Here is a tiny trained network, its code and every weight. The questions are about switching its units off for an input and a target symbol, where a switched-off unit gives its printed mean instead of its output.

import numpy as np


def w(rows, s, z=0):
    codes = np.array(rows[::2]) - 128.0
    scale = np.full(codes.shape[1], s)
    scale[-1] = z or s
    return codes * scale


def norm(h):
    return h / np.sqrt((h * h).mean(-1, keepdims=True) + 1e-5)


def f(y):
    return y / 2 * (1 + np.tanh(0.7978845608 * (y + 0.044715 * y**3)))


def softmax(a):
    e = np.exp(a - a.max(-1, keepdims=True))
    return e / e.sum(-1, keepdims=True)


def log_softmax(a):
    a = a - a.max(-1, keepdims=True)
    return a - np.log(np.exp(a).sum(-1, keepdims=True))


def net(x, mask):
    ids = ['ΓΔαβζηθλμστ'.index(c) for c in x.split()]
    T = len(ids)
    res = E[ids] + P[:T]
    u = 0
    for l in range(3):
        q, k, v = (norm(res) @ M[l].T for M in (Q, K, V))
        z = softmax(np.where(np.tri(T) > 0, q @ k.T / 4**0.5, -1e9)) @ v
        res = res + np.where(mask[u], z, O[l][:, -1]) @ O[l][:, :-1]
        u += 1
        y = f(norm(res) @ A[l][:, :-1].T + A[l][:, -1])
        res = res + np.where(mask[u : u + 4], y, B[l][:, -1]) @ B[l][:, :-1]
        u += 4
    return log_softmax(norm(res)[-1] @ U[:, :-1].T + U[:, -1])


Q, K, V, O, A, B = {}, {}, {}, {}, {}, {}
E = w([
[173,167,102,117,139,130],'Γ',
[119,137,96,98,111,103],'Δ',
[126,132,136,162,127,255],'α',
[164,150,86,146,95,131],'β',
[127,101,127,108,78,156],'ζ',
[138,102,107,135,183,147],'η',
[153,172,123,163,151,149],'θ',
[117,176,104,137,118,124],'λ',
[103,116,104,112,101,217],'μ',
[96,138,126,120,167,127],'σ',
[120,158,149,143,105,102],'τ',
],0.034)
P = w([
[143,153,254,66,34,255],'0',
[110,164,230,68,57,222],'1',
[110,169,209,79,79,201],'2',
[111,165,194,93,90,179],'3',
[113,163,182,102,103,161],'4',
[109,157,174,114,115,143],'5',
[108,156,157,126,121,129],'6',
[106,146,146,132,130,110],'7',
[110,143,134,146,136,93],'8',
[110,139,124,155,147,75],'9',
[113,137,112,165,154,58],'10',
[121,135,95,185,162,42],'11',
[119,130,71,185,192,36],'12',
],0.0084)
Q[0] = w([
[192,2,205,157,117,189],'L0H0',
[126,177,144,136,88,168],'L0H0',
[175,227,36,148,208,102],'L0H0',
[40,119,154,109,104,93],'L0H0',
],0.017)
K[0] = w([
[107,22,132,83,77,232],'L0H0',
[60,169,129,127,127,100],'L0H0',
[131,123,58,220,171,25],'L0H0',
[169,248,178,97,126,150],'L0H0',
],0.013)
V[0] = w([
[161,167,140,122,189,92],'L0H0',
[166,114,254,175,116,119],'L0H0',
[237,115,154,163,104,226],'L0H0',
[114,180,130,198,83,113],'L0H0',
],0.0088)
O[0] = w([
[186,138,142,159,94,171,142],'L0H0',
[108,92,134,198,124,109,175],'L0H0',
[155,130,52,143,164,74,139],'L0H0',
[69,166,145,112,246,106,253],'L0H0',
],0.013,0.0068)
A[0] = w([
[122,170,203,209,136,104,207],'L0N0',
[36,153,191,155,152,75,80],'L0N1',
[124,69,244,110,126,190,4],'L0N2',
[212,79,120,111,198,141,50],'L0N3',
],0.011,0.0026)
B[0] = w([
[153,114,71,61,70,103,240],'L0N0',
[139,137,89,31,37,63,254],'L0N1',
[183,28,2,188,131,90,127],'L0N2',
[127,47,3,165,125,60,139],'L0N3',
],0.012,0.011)
Q[1] = w([
[116,105,80,254,128,224],'L1H0',
[159,150,84,139,221,202],'L1H0',
[83,141,88,90,96,122],'L1H0',
[90,104,85,143,112,177],'L1H0',
],0.0093)
K[1] = w([
[196,39,52,186,249,248],'L1H0',
[84,167,151,179,230,183],'L1H0',
[2,119,113,32,95,98],'L1H0',
[43,75,31,86,189,196],'L1H0',
],0.0071)
V[1] = w([
[106,178,153,172,2,78],'L1H0',
[144,99,159,61,157,107],'L1H0',
[226,205,237,199,118,38],'L1H0',
[251,152,222,108,217,148],'L1H0',
],0.0064)
O[1] = w([
[65,48,191,54,254,136,215],'L1H0',
[130,45,87,234,77,187,152],'L1H0',
[125,228,232,131,93,38,67],'L1H0',
[173,166,234,103,73,61,2],'L1H0',
],0.0065,0.0063)
A[1] = w([
[88,173,153,85,94,236,157],'L1N0',
[195,148,176,152,90,255,87],'L1N1',
[46,14,107,101,42,154,252],'L1N2',
[34,127,189,56,91,94,175],'L1N3',
],0.0093,0.0038)
B[1] = w([
[130,213,121,133,206,83,159],'L1N0',
[48,147,59,204,48,127,137],'L1N1',
[196,156,149,123,147,2,254],'L1N2',
[165,168,98,218,60,191,244],'L1N3',
],0.014,0.0083)
Q[2] = w([
[164,137,177,92,178,197],'L2H0',
[152,171,131,76,114,87],'L2H0',
[107,245,64,96,76,184],'L2H0',
[84,122,80,123,136,110],'L2H0',
],0.013)
K[2] = w([
[66,217,114,131,156,248],'L2H0',
[208,173,167,114,49,237],'L2H0',
[171,207,79,62,99,104],'L2H0',
[110,97,154,36,87,1],'L2H0',
],0.0072)
V[2] = w([
[211,102,98,99,64,167],'L2H0',
[161,22,196,146,85,125],'L2H0',
[254,196,97,80,114,117],'L2H0',
[211,123,100,46,106,111],'L2H0',
],0.0064)
O[2] = w([
[51,69,139,112,146,213,178],'L2H0',
[208,172,82,175,78,74,73],'L2H0',
[180,81,254,122,96,125,254],'L2H0',
[167,67,138,80,47,241,228],'L2H0',
],0.0071,0.0095)
A[2] = w([
[117,99,126,154,24,178,58],'L2N0',
[30,75,146,130,101,96,45],'L2N1',
[51,128,144,252,64,141,2],'L2N2',
[187,42,123,143,123,68,82],'L2N3',
],0.012,0.0036)
B[2] = w([
[83,131,109,90,129,52,193],'L2N0',
[195,213,64,125,101,57,108],'L2N1',
[90,91,103,253,149,129,135],'L2N2',
[71,162,186,148,143,138,252],'L2N3',
],0.016,0.004)
U = w([
[233,126,179,149,127,183,103],'Γ',
[57,241,153,101,122,216,74],'Δ',
[164,131,87,140,138,161,64],'α',
[115,162,17,78,255,55,2],'β',
[179,43,119,168,166,93,127],'ζ',
[114,122,92,95,39,94,172],'η',
[180,187,133,175,202,83,125],'θ',
[51,134,207,113,235,86,210],'λ',
[140,122,110,125,143,152,43],'μ',
[42,136,103,198,122,157,197],'σ',
[35,31,168,69,140,211,178],'τ',
],0.0095,0.0045)

Each question gives the input, a string of symbols that net reads in full, and the target symbol t.
The units are the heads (4 rows each of Q, K, V and O) and the neurons (one row each of A and B). Each row of codes is followed by its name. A weight is (code - 128) times the scale printed after its matrix; where a second scale follows, it is the last column's (O, A, B and U).
mask holds one flag per unit, layer by layer, with each layer's heads first. A switched-off unit (its flag False) gives its mean, the last column of its rows in O or B, instead of its output. The means were averaged over made-up inputs and are rounded, as every weight is.
A unit's drop is (log p(t) with every unit on - log p(t) with that unit switched off) / (log p(t) with every unit on - log p(t) with every unit switched off).
The circuit of an input: a set's keep is (log p(t) with only the set's units on - log p(t) with every unit switched off) / (log p(t) with every unit on - log p(t) with every unit switched off). Starting from the 12 units with the biggest drops (on a tie, the unit counted first), units are removed one at a time, each time the one whose removal leaves the highest keep (on an exact tie, the one counted first), for as long as the keep stays at least 0.8.
units of the circuit, in order: the units of the circuit, biggest drop first
most important unit: the unit with the biggest drop
k most important neurons of layer l: the k neurons of layer l with the biggest drops, biggest first
input τ τ λ β, target λ: 3 most important neurons of layer 0 -> L0N1, L0N0, L0N3
input τ Γ τ α, target σ: units of the circuit, in order -> L1N1, L2N2
input Γ μ Δ τ ζ τ Δ β Γ τ τ λ θ, target λ: units of the circuit, in order -> L0H0, L1N3
input Δ τ τ Δ ζ τ β β λ σ, target Δ: units of the circuit, in order -> L0H0, L1N3
input α τ ζ Γ τ Δ β, target Δ: units of the circuit, in order -> L0H0, L1N2, L0N0, L0N1
input τ β α Γ τ θ, target τ: 3 most important neurons of layer 1 -> L1N2, L1N3, L1N0
input τ τ τ τ β τ Δ α α τ Γ σ Γ, target σ: units of the circuit, in order -> L0N1, L1N1, L0H0, L0N0
input μ τ θ β τ β, target τ: units of the circuit, in order -> L1N2, L1N3, L0N1
input τ τ β τ β τ Γ λ θ, target λ: units of the circuit, in order -> L1N3, L1H0
input τ Δ Δ τ Γ τ Γ τ Δ Γ Γ β, target Γ: 2 most important neurons of layer 1 -> L1N2, L1N0
input Γ Δ θ σ μ τ τ μ, target β: units of the circuit, in order -> L1N0, L1N2
input Δ θ Γ, target θ: units of the circuit, in order -> L0N1, L0N0, L0H0
input λ Γ Δ Δ η β τ τ Γ β σ β, target σ: 2 most important neurons of layer 0 -> L0N1, L0N0
input τ β τ Δ θ Δ Δ, target β: units of the circuit, in order -> L0H0, L0N1
input β τ τ Γ τ Γ τ θ Γ, target θ: units of the circuit, in order -> L0N1
input τ β β, target β: most important unit -> L0H0
input β λ τ Γ τ Δ β Γ β η Γ ζ, target λ: units of the circuit, in order -> L2N3, L0N1, L0H0, L0N0
input Γ τ β θ, target β: 2 most important neurons of layer 2 -> L2N3, L2N1
input τ ζ μ Δ λ Γ λ Δ τ τ τ Γ θ, target Γ: 2 most important neurons of layer 1 -> L1N2, L1N0
input λ λ Γ τ τ σ τ μ β τ σ β, target σ: most important unit -> L0N1
input τ β θ Δ Γ, target Δ: 3 most important neurons of layer 1 -> L1N2, L1N1, L1N0
input β Γ β Γ, target β: 3 most important neurons of layer 0 -> L0N3, L0N0, L0N1
input θ τ θ τ β η τ μ τ Δ Γ β, target Γ: 2 most important neurons of layer 2 -> L2N0, L2N3
